Here is a tiny trained network, its code and every weight. The questions are about switching its units off for an input and a target symbol, where a switched-off unit gives its printed mean instead of its output.

import numpy as np


def w(rows, s, z=0):
    codes = np.array(rows[::2]) - 128.0
    scale = np.full(codes.shape[1], s)
    scale[-1] = z or s
    return codes * scale


def norm(h):
    return h / np.sqrt((h * h).mean(-1, keepdims=True) + 1e-5)


def f(y):
    return np.maximum(y, 0)


def softmax(a):
    e = np.exp(a - a.max(-1, keepdims=True))
    return e / e.sum(-1, keepdims=True)


def log_softmax(a):
    a = a - a.max(-1, keepdims=True)
    return a - np.log(np.exp(a).sum(-1, keepdims=True))


def net(x, mask):
    ids = ['βδεζξφ'.index(c) for c in x.split()]
    T = len(ids)
    res = E[ids] + P[:T]
    r = norm(res)
    for j in range(3):
        rows = slice(3 * j, 3 * j + 3)
        q, k, v = (r @ M[0][rows].T for M in (Q, K, V))
        z = softmax(np.where(np.tri(T) > 0, q @ k.T / 3**0.5, -1e9)) @ v
        o = O[0][rows]
        res = res + np.where(mask[j], z, o[:, -1]) @ o[:, :-1]
    y = f(norm(res) @ A[0][:, :-1].T + A[0][:, -1])
    res = res + np.where(mask[3:7], y, B[0][:, -1]) @ B[0][:, :-1]
    return log_softmax(norm(res)[-1] @ U[:, :-1].T + U[:, -1])


Q, K, V, O, A, B = {}, {}, {}, {}, {}, {}
E = w([
[200,185,114],'β',
[19,101,190],'δ',
[134,75,122],'ε',
[242,208,174],'ζ',
[201,96,5],'ξ',
[167,45,66],'φ',
],0.012)
P = w([
[145,146,251],'0',
[131,109,53],'1',
[125,140,222],'2',
[116,103,60],'3',
[116,142,213],'4',
[118,112,45],'5',
],0.011)
Q[0] = w([
[145,145,68],'head 1',
[180,91,96],'head 1',
[154,112,137],'head 1',
[121,184,193],'head 2',
[85,5,112],'head 2',
[132,57,197],'head 2',
[27,124,231],'head 3',
[60,38,189],'head 3',
[203,81,88],'head 3',
],0.013)
K[0] = w([
[94,134,103],'head 1',
[119,136,164],'head 1',
[128,72,141],'head 1',
[207,142,135],'head 2',
[21,36,127],'head 2',
[213,18,191],'head 2',
[6,174,117],'head 3',
[65,171,149],'head 3',
[182,72,99],'head 3',
],0.015)
V[0] = w([
[118,63,6],'head 1',
[191,47,128],'head 1',
[108,168,53],'head 1',
[158,12,44],'head 2',
[132,13,183],'head 2',
[74,141,123],'head 2',
[28,90,218],'head 3',
[161,167,176],'head 3',
[166,244,98],'head 3',
],0.011)
O[0] = w([
[75,68,129,157],'head 1',
[108,105,157,238],'head 1',
[149,93,123,91],'head 1',
[188,114,134,252],'head 2',
[174,182,1,165],'head 2',
[103,105,74,80],'head 2',
[166,35,171,2],'head 3',
[93,36,68,139],'head 3',
[83,90,99,106],'head 3',
],0.0088,0.0077)
A[0] = w([
[110,2,98,182],'neuron 1',
[103,155,221,211],'neuron 2',
[123,247,185,253],'neuron 3',
[242,138,121,157],'neuron 4',
],0.0092,0.0029)
B[0] = w([
[5,159,189,187],'neuron 1',
[243,15,43,181],'neuron 2',
[2,71,118,250],'neuron 3',
[111,156,190,253],'neuron 4',
],0.0071,0.0062)
U = w([
[63,46,65,10],'β',
[171,20,110,145],'δ',
[152,142,154,70],'ε',
[113,144,162,41],'ζ',
[80,250,153,50],'ξ',
[181,167,132,244],'φ',
],0.011,0.0012)

Each question gives the input, a string of symbols that net reads in full, and the target symbol t.
The units are the heads (3 rows each of Q, K, V and O) and the neurons (one row each of A and B). Each row of codes is followed by its name. A weight is (code - 128) times the scale printed after its matrix; where a second scale follows, it is the last column's (O, A, B and U).
mask holds one flag per unit, heads first, then neurons. A switched-off unit (its flag False) gives its mean, the last column of its rows in O or B, instead of its output. The means were averaged over made-up inputs and are rounded, as every weight is.
A unit's drop is (log p(t) with every unit on - log p(t) with that unit switched off) / (log p(t) with every unit on - log p(t) with every unit switched off).
The circuit of an input: a set's keep is (log p(t) with only the set's units on - log p(t) with every unit switched off) / (log p(t) with every unit on - log p(t) with every unit switched off). Starting from all 7 units, units are removed one at a time, each time the one whose removal leaves the highest keep (on an exact tie, the one counted first), for as long as the keep stays at least 0.8.
circuit, biggest first: the units of the circuit, biggest drop first
most important unit: the unit with the biggest drop
heads that matter: for each layer, one digit per head in row order, 1 if its drop is at least 0.15 and else 0, layers parted by /
drop when u is switched off: that unit's drop, to one decimal
input φ ξ ξ β δ, target δ: circuit, biggest first -> [head 3]
input φ φ β ζ, target δ: circuit, biggest first -> [head 2; neuron 2]
input ε φ ξ δ φ ζ, target β: heads that matter -> 010
input β β φ ε, target φ: heads that matter -> 010
input δ φ ξ ξ ξ, target ξ: heads that matter -> 001
input φ φ β φ φ ε, target φ: circuit, biggest first -> [neuron 3; head 3]
input ζ φ ξ ζ β, target β: circuit, biggest first -> [neuron 3; head 2; neuron 2]
input φ ξ β β, target δ: heads that matter -> 011
input ξ β ξ β, target β: heads that matter -> 011
input ε ξ ξ, target ξ: heads that matter -> 000
input β ζ ξ φ δ, target δ: drop when head 2 is switched off -> 0.0
input φ φ φ, target φ: drop when head 2 is switched off -> 0.5
input ε ξ β ζ φ ξ, target φ: drop when neuron 3 is switched off -> 0.2
input ξ ξ ξ ζ, target β: most important unit -> head 2
